Known rows, with every way that one mark hangs from another:
Q411{Q737{Q305} Q849}: [ 222  -66   37    0  -87   17  161   34  110  -54  -26   77  -25   47
   56   42  -53  -52   79   54   98  -78 -115   88   62  102  177   40
   13    1   45   32  -49   -3 -262  -43  -51   65  -90  -75 -167  -29
   42   13  -53  -36  -29   53   39 -133   52]
Q273{Q169{Q849} Q305}: [  28  -87  103  301   80    3   89    2   73    0  -55  103    0 -155
  -11   62  -85  -55   77 -116   13  -75  234  -27  -62 -167  -46   26
   72   91  -77   31  -96  -50 -250   11   15 -180   34  -35 -111   95
   72 -135   24  -92   71 -121  -44 -156   24]
Q305{Q43{Q411{Q538 Q737}} Q169{Q849{Q912}}}: [  30  -64 -137  194   57   97  113  -63   62  -98 -113  -81    1  128
   40  124  -85   24   -9  -19  -47  -45 -235   96  -32   56 -109  -36
 -226 -248  -90  -62   38 -140   56  -15  276  -12  165  -31 -229   89
   22   90   21   34  250  -74  -58   73   88]
Q169{Q305{Q43} Q411{Q737{Q86{Q602}}}}: [  85  126  138 -282  139   72   76  -61 -118  137  -29 -170   21  161
 -191  -23   76  -54 -129   46  123 -129 -126  -86   89  122   33  -88
 -175 -112  114  162   21  -20  141  -44   68  -39   -6  192  -20  -23
  210   79   12  120  -23  -61  114   -3  106]
Q86{Q43 Q602{Q912{Q305 Q849}}}: [ -19  154  141  191 -241   78 -273  -98 -138 -162  135   14   12  -57
  -84  123   56 -146  -80    4  136  181   19    3   74  -90  -83  153
  313  -67  116   48  160   46  493  -28 -172   95  -92 -111   82 -154
 -155 -138  -40   -8 -141   10  -63   68   -7]
Q305{Q43{Q602{Q169}} Q849}: [ -36   69 -156  -45   54   41  -75 -130   -6   63   73 -116  -24   49
  185  -12 -123   96   75   -8 -114   35   85    4  -38  -46  -24   18
   16  111  -70    6  102  -69   90  148  -28  -24  139  -34  145   49
 -210  -51   81  -90   -3  105   12  100   99]
Q43{Q86 Q411{Q737} Q602{Q849}}: [  55  222   68 -180    0  102   60 -184  -95  -63  -23  -93   95  106
 -214   98  160  -11   21  140   11 -164 -119   43   52 -126   34   14
 -184  -89   81   -7  107   60  137  155  -65  202  -11   11   10  -57
   74   83  -43  125  -72  -52   62    3  -86]
Q273{Q169{Q305{Q43} Q324 Q849}}: [ -18  -86   33  224  152   35   49   18   59   77  -50   -7   90  -49
 -146  -47  -49 -138   -1 -149   29 -133  200  -59  -53  -98 -171   41
   56  103  -46   -2 -172  -75 -251  -38  -56 -130  -18   46   20   32
  169  -17  144  -89  142   33   76   17   67]
Q602{Q849 Q912{Q305}}: [  33    8   87  355 -116  -65 -107 -129    0 -179  132  108   88 -214
   35  152   98  -88  -81   42  -44  -34  208   72    7 -120 -101   81
  399  -10   24  -38   37    6  125   41  -25    6  -68  -60  139  -66
 -150 -120  -52 -122 -107   28 -117    1   34]
Q43{Q86{Q602{Q912}} Q411{Q538}}: [  61   29  158  -27 -149  -20   67   32   17 -191   11  114   49   48
  -83  104  107    6   68  107   46   53  -83   -5    5 -103  103   99
  -47  -18   33    0   33   32   23   77   -7  199   47   63  -72   35
  139  221  -48   85  120  -41   66 -122 -129]
Q86{Q411{Q43 Q849} Q602}: [  87    9   58 -124 -204   58   88   64 -105 -124  -27 -115  -83  149
   -8  126  -89  -98    6   11   45    0  -54  -56   60  -27  223  130
  -15    4  -43  -82  -40  108  -39  -14 -288  358  -50   -4  -52 -179
  -58   77    0   26   25  126   39  -96 -113]
Q602{Q169{Q305 Q411} Q849}: [ 121 -220  112   26   28 -165  -13    9    3  166   21  -27   42 -253
   94  147  134   70  -77   69   25 -103  166  -79  -39 -127 -159  -34
  165   55   21   52  -38   57  -33  -54   22  -46 -207  182   98   10
   37  -30  -20 -110 -108   69   52    5 -106]
Q912{Q305{Q169{Q411}} Q849}: [-185  -53   11  219  107  -97 -131  -38  -95  252   30   69   -5  -54
    3  -40  -28   36 -158  -95  -73  -76   87  -52  -64   32 -116  -83
  114   79  -78 -111 -104  -41  -45  -90    1 -217  -75 -131   97   48
  -42 -128   41  -84  -70   35 -137  -33   49]
Q849{Q602 Q912{Q305}}: [  -5   70   76  378   -3  -57 -126  -64  -40  -28  125  -77   62 -121
   98  -72   38  -41 -103  -40 -140  -48   82   17  -14   -4   88   71
  116  -71  -62  -73   64  -37  207  -69   -9  -50   20  -60   55 -133
  -69  -21  -59    8 -162   40   -1  -84   39]
Q411{Q43{Q86 Q602{Q912}} Q737 Q849}: [ 161  295   62 -316 -192  191  -53 -164 -120 -284   67  -71  -56  156
  -74   87   39 -181   94   74   49   16 -169   11   62  -35  149    6
   -6  -59  147  111  166    4   58   83 -160  379    0  -36  106 -220
  -55   48  -74   95 -119  -73  -33  -18 -126]
Q43{Q86{Q602{Q169}} Q411{Q538{Q273}}}: [  50  -94   43 -138  -44 -125   42  169   58  -94 -132  141   -2   24
   45   -8   49  128  132   71   71   46  -62   -5  -49 -195  130  -26
 -229   96   -3  139   32   72  -99   35  -67  156   63  272 -235  210
  172  305  -96   64  262  -82  209   11 -257]
Q169{Q324{Q411{Q538}} Q849}: [   5 -306   93  -33  112  -77  117  229  155   58 -158   72  163 -176
 -164  -61  -38   51  -44  -51   38  -91   24   12  -18   60  -58  -10
   20  100   63  -15 -339   23 -459 -205    1  -85  -46  112  -42   92
  279  136   58  -29  128  -59  187 -108   12]
Q169{Q324{Q273} Q411 Q849{Q912}}: [ -23 -241   42 -134  134  -24   95  199  128  112  -50  -60  159 -152
  -72  -79   10  -41  -49  -22   37  -16  103  -31   69  -38 -184   55
  108  123   70  -99 -333   63 -331 -180   -9 -183  -62  220   82   -9
  198   14   37  -13  -42  -34   30  -42 -140]
Q305{Q43 Q169{Q411} Q849 Q912}: [-297  -35 -276  108  186   72   10  -58  -25  251   58   35 -150  159
  128 -139 -157  112  -19 -117 -182  111   42  -88  -63  198 -116  -95
    7  134 -177 -141  -92 -155 -143   59  103 -292   41 -208  154  131
 -218 -304  173  -92  -98  212 -181   54  199]
Q737{Q86{Q602{Q912}}}: [  81   30   98  -85 -173   14   17 -141  -62 -181   50  -67   56  -12
   18   41  -44  -30  -69   21   51   41   61   54   59   13   51   99
  178   70   33  150   22   54  153   18 -177  224   23  -69   -9  -54
  -64   77   -6    3  -67   27   70  -65  -25]
Q538{Q273{Q305{Q169{Q324 Q849{Q602}} Q912}}}: [-208 -206 -236   47  179   79  -61   96   75   64 -111  173  -47 -135
   79 -191  -65  109   95 -261  -36  194  279    0 -160  115  -89   22
   -9  182  -98  137  -19   24 -124  -78   -8 -289   28  -88    7  154
  -66 -137   54   -5 -135 -198 -133  146   20]
Q305{Q43 Q849 Q912}: [-163   54 -189  250  104  120   71 -105   28   53   87   52  -96  113
   79  -68 -150   49   12  -30 -162   64   83   35   -4   92  -26   24
   13   47 -100 -135  -39 -127  -62  150   16 -217  132 -148   93   93
 -195 -276  124 -104 -103  213  -56    6  227]
Q43{Q86 Q602{Q169{Q411{Q737{Q305}}} Q849}}: [ 150   96   64 -464  -47  -54   -8  -41   27   62   -6 -124   13  -56
  -94    4  139   75   98   96  148  -39 -128   27   60  -70  -37 -127
    8  -14  142  158  195   67  123  -36   44   69 -178  127   64 -107
   37   47  -70   46 -181   11  -13   87  -73]
Q912{Q305{Q43} Q849{Q602{Q169{Q411{Q737}}}}}: [  17  166  -97   70  169 -143 -257 -139  -82  180   68 -286   44  -26
  -63 -179  131   39 -127  -95  -12 -162   19  -34   14   31 -112 -173
  -97 -142   23   36  181  -66  333 -107  254 -117  -24  196   86 -137
  -98  -27 -119   15  -95  102  -96  138  128]
Q912{Q305{Q43{Q411}}}: [ -23  176  106  428   89   -9   17   -2  -39  100   40   47  128  137
 -107   30   17  -92  -68   90 -108 -225  -21    4   15  -50   44   61
  -43    0  -74 -233  -60  -46  -36   90   69 -150  101   28   29   43
   67  -24   -7   10  210  173    3  -89  116]
Q324{Q273{Q169} Q411{Q538 Q737}}: [  97 -169  -15  -40  210 -168  164  153  140   83 -201   47  -12 -118
   65  -80    2  -79   12   17   50  -89  -80  -68  104   -9   69 -303
 -236  -33  111   14 -339  -78 -555  -59  210 -101   -7   56 -324  234
  283  150  -94  -29  411 -261  141  -91  -76]
Q411{Q538{Q273 Q305{Q169 Q912}} Q737 Q849}: [ -75 -216 -224  -30   61   20  123  206  182  -51 -137  446 -309    2
  312  -52  -84  153  183  -71  -23  223   19   43  -98  191  111 -163
 -104  -57  -63  118   -2  -94 -343   79  144 -212  113  -72 -303  331
  -27 -138  -12  -32  132 -258 -117  124   90]
Q43{Q86{Q602} Q411{Q737 Q849{Q912}}}: [  90  157   68 -171 -188  130   92  -31  -99 -152  -24  -68   -4  229
  -78   57   79  -13    4   29   97  -26 -172  -16   69 -110   95  106
 -170  -66   17    3   96    4  133   36 -128  321   26  113  -63 -165
   18  113  -59  154 -125   43   75 -103 -135]
Q305{Q43{Q602} Q169{Q411} Q912{Q849}}: [-227   99 -199  -89  132  107 -124 -110  -61  262  121  -68  -78  150
   96  -99 -109  135  -16  -77 -120   91    9  -75  -66  240 -136  -86
    7   25 -124  -34   18  -66   99   98   41 -214    5 -254  230   79
 -191 -209  138  -26 -145   48 -198   79  166]
Q86{Q43 Q411{Q849}}: [  -5 -144  118  134 -176   27  142  129  -56  -11  -58  -42   63   47
   33  112 -112 -156  -27   53  -22  -24 -138  -42   58   -7  156  189
   29   54  -70 -164  -87  145 -133    2 -272  162 -130  -70  -87 -115
    9  -89  -26  -17   67  243  153  -87 -118]
Q602{Q169{Q324} Q912{Q849}}: [  45 -135 -100  -14  -73 -145 -134  -56   -2   -8  -11  -44   83 -250
    8  -37   11   94  -86  -67   69   -9  223  128  -39  -97 -289   12
  208  110   67   39    3   69   30  -49  -85   68  -55   37  127  -34
 -132  -19   42 -149   -1   96   -6  122 -111]
Q43{Q411 Q602{Q169{Q324} Q849}}: [  53  -36  -35 -202  -17  -82  -66  -11  -17   73  -53  -88   96  -93
  -15   54   83  144    4   24   19  -92  155   46    1 -159 -164   73
   15  156   18  -22   -3  144   39   70 -120  205  -89  103  108  -31
  -61  125   54  -20   54   83   53  158 -131]
Q86{Q411{Q43{Q602} Q538}}: [  59   17  113 -114    2   -6  108   91  -25  -62  -72  -65  -62   13
  -22  123  -96  -39   29  118  -80  -31 -160   27   46   26  243  -21
 -195 -163   28 -114  -24   90  -93   39  -68  150   53  -40 -116   12
  129  168   17   38  250 -117   69  -43  -72]
Q849{Q602 Q912{Q305{Q43{Q411{Q737}} Q169}}}: [ -59  232 -162  329   92   43 -135 -166 -137   50   13 -187   25  169
   35  -70   55  -48 -115  -70 -130 -101 -152   10  -22   79  -20  -60
 -193 -209 -116 -118  190 -133  375   -7  237  -41  112 -116  -29  -92
 -134    6  -46  113   74   43 -144  110  118]
Q411{Q43{Q602} Q538 Q737}: [ 197  153   87 -206   87   78   11  -55  -31 -128  -43  -74 -144   47
  -62   76   -3  -31   68  125    3  -76 -204   94   68   71  222 -128
 -245 -219  169   65   32  -29  -84   33   25  170   71   -2 -178   40
  155  174  -10   52  208 -259   70   12   -4]
Q737{Q305 Q411{Q538 Q849{Q602 Q912}}}: [  54 -271    7  -38 -242 -117  163  230  229 -127   19  118  -47    6
  288   36  -99   19   48   33  -22  130 -258    8  -10  200  165   85
  -55  -88 -157   48   50   26   28 -169  237   98  -39 -108 -208  -37
   -5  137 -121   44  -80  -42   30 -144   10]
Q602{Q169{Q411} Q849{Q912}}: [  76 -159   -5   10  -55 -168  -61   -8   21   50   56 -126   27 -213
  143   57   71  134  -91   36  -12  -46   88   13  -27  -89 -225  -55
  212    4  -28   20   15   42   72  -83   51   29 -159  150   93  -74
 -132  -79  -24  -93 -137  119  -17   22 -123]
Q305{Q43{Q86 Q411{Q737} Q602} Q912{Q849}}: [ -95  407  -92 -112   71  221   24 -206 -108   56   23 -109   14  290
 -226  -40   26   28    8   65  -30  -54 -172   47   68   25  -44  -43
 -332 -181   37  -65  186  -37  289  231   42  -30  146  -58   86  -15
  -38  -87   18  137 -107   56  -46   67  108]
Q86{Q43{Q411} Q602}: [  63   85  171   61 -123  100   -5   24 -121  -12   -5  -78   38  149
 -127  104   37  -78   11  121   88    0 -164  -48   78  -51  114  180
  -44   29   28  -49  -28   97  129   21 -212  206  -84  -54 -120  -32
   75   35    5  102  119  142  165  -67 -121]
Q324{Q273 Q411{Q43 Q737}}: [ 181   61   11 -180  129   30   97   41  -40   59 -140 -116   17   21
 -125    0   40 -181  -47  168   92 -138 -208  -12  136   47   82 -215
 -188  -78  223  -32 -249    0 -307  -99   61   -5  -18   50 -121   36
  196   51 -102   61  212 -121  104  -79 -122]

Rows:
[-201 -175 -222 -174  207  -89 -130   78  -24  172  -51   31 -226   63
  -20 -208  -41   76   -6 -181  -84  117  -55  -89 -105  229  -15 -157
 -182   96  -40  -44 -137  -29 -218 -185  147   -9 -114  -75   -3  -15
   -4   85  110   26   20  -51 -115  121    8] -> Q305{Q169{Q324 Q411{Q43 Q538}} Q849{Q602}}
[  21 -240  185   52  113  -79  153  238  220   73  -20  209   -4 -152
  -62   32   28   91   96   46    1  -15   53  -40  -59   56   21   -9
   89  -60  -10  -24 -155  -22 -316  -89  207 -300   22  153 -115  159
  266  -46   10    5   63 -104  -21 -151   97] -> Q169{Q411{Q538{Q305}} Q849}
[ -36  -31   88  200  -38 -101 -138   84   -2   55  164  -17   37  -36
  159  -99   53  -27  -97  -96 -118  -10   65 -145   -7   73   87   71
  157   36 -106  -61  -28   -8   29 -143   22  -13 -129   68  151 -218
  -84  -34 -104   41 -308   97  -73 -152   10] -> Q169{Q411{Q849{Q602 Q912{Q305}}}}
[ -27   31   76   65  121  -59   36  198   59  -83 -134  402 -216    7
  -76  -51  -29 -107  179    9   54   46  -63  -15 -136 -101  119 -241
 -261   -5   36  143  -15  -11 -385   42  137 -181   39  104 -278  232
  261   16  -73   27  345 -393    2  -65 -146] -> Q411{Q43{Q86} Q538{Q273{Q169 Q305}}}
[ -55  -57   85  154 -153 -117  -48   48   -5 -164    4   73   19 -166
   -8  146   12    6 -109  -38   36  132  100   32   61  -99   -1   70
  125 -195   29  -68   89   59  292  -17    2   51   42   11  -33  -32
  -56   75  -45  -45   31 -125 -100   15   22] -> Q86{Q411{Q538} Q602{Q912{Q305 Q849}}}
[ -13    3  -44 -154  -26 -104 -232    5   14   35   22   15   95 -268
  122    4   44  -17  -29  -42   59  117  304   47   81 -213 -231   26
  222  145  156   -3   10   85  141   34  -54  -58   36  109  233  -31
 -115   46  -35 -110   -4 -119 -112  233 -107] -> Q43{Q602{Q169{Q324{Q273}} Q912{Q305 Q849}}}
[ -60   -2 -121  229   26    6  -69 -172   -8   42  124  -82  -31  -63
   83 -106  -31   85  -49  -72 -111   37  134   35  -23  127   14   48
    5  -41  -79  -16   24    3  154   29  -61  -37  -27 -207   30  -41
 -177 -128  -10  -37 -299  129  -31  -46   87] -> Q305{Q912{Q849{Q602}}}
[-145  -91 -107 -270  100   20  -40  104  -28  283 -104   37  -42 -176
   88  -82  -53  187  -58 -117  -12  182  217 -118   38  -51 -179  -71
   11  193   91   27  -72   -5  -32  -27 -101 -139  -21   15  285   59
  -93 -106  157  -45 -218   20   72  133   16] -> Q43{Q602{Q169{Q305{Q849 Q912} Q324{Q411}}}}
[  53  104  130  -63 -163   53  -12  -96  -71 -186   97  -25   77  -14
  -84   18   84  -49   43   50   52   31   49    6   -9  -98   77  120
  185   77   46   68   63   12   83   50 -207  173   20  -33  101  -62
   22   47    0   13  -89   37   65 -114 -111] -> Q43{Q86{Q602{Q912}}}
[ -94   83  134  -75 -167  -50   56   40    0 -193    2   55   19   85
   -3   69  -67  -79 -119   36    8   43 -127   26   88   36   18   13
    8  -69  -42   83  128  -34  326  -12  229   57  213   71  -66   45
   18  117  -52   34  190  -74    7   55  148] -> Q737{Q86{Q602{Q912{Q305{Q43}}}} Q411{Q538}}
[-174  144 -165 -272   21   77 -100  -30  -50   64   23  -96    1   70
  -11 -163  -62  101   37  -82  -52   97   30   45  -66 -104 -193   10
  -33  127  -11  -20  173  -39  185   85  -53  -49  140   98  290  -94
 -136  -48  147   -8 -108  102   24  204    6] -> Q305{Q43{Q86 Q602{Q169{Q324}}} Q849{Q912}}
[ -23   77  -86  -96 -155  108   -3 -102   15  -29   88   55  -47  200
  -23   47    3  -33  142   28  118   92 -118   51 -124   82  -28   53
  147   65  -93   67  168  -17  205   66  -23    0  -77 -214   43  -56
  -92  -17   63  -14  -72  108 -105   82  119] -> Q737{Q305{Q43{Q86{Q602{Q849}}} Q169}}
[ -33   -4  -49  153  152   10   47  160  133   35   15  265   23   42
   -6 -106   14    6  132  119  -26  -25   29   31 -147  127   61  -55
   44  -23  -48   40  -30  -24 -205   92  101 -374  124   18  -79  273
  121 -157    3   18  220 -104   13  -25   97] -> Q538{Q273 Q305{Q43}}
[  23   49  101  -80 -118   51   17 -124  -57 -120   83  -23   32    7
 -114   61  113   -2   39   55   65  -38   69   24  -41 -114   36  112
  128   73    4   57   46   54  104   76 -216  167  -66    7   58  -83
   14   27   11  -10 -177   53   82  -50  -59] -> Q43{Q86{Q602{Q849}}}
[ -63   31 -217  243   23   32 -119 -200   19 -108  186  -76   53   42
  101  -82   -9  -43   17  -45 -145   93   74  -21  -69  130  -10   75
  128   -5  -88   -7   89  -80  175   57  111  -28   51 -183  149  -64
 -249  -94   -4  -23 -153  105  -99   -3  140] -> Q305{Q43 Q849{Q602{Q912}}}
[ 173  -58   32 -209 -183   24  212  107   38  -88 -101  -73  -21   89
   -9   79  -49  -32   55    8  164    8 -125   22  135   41  238  101
  -48  -73   27    0   26   84  -34  -62 -159  221  -80  -24 -191 -115
   15   97  -37   36  -23   59   37  -80   -3] -> Q86{Q411{Q737{Q305} Q849} Q602}
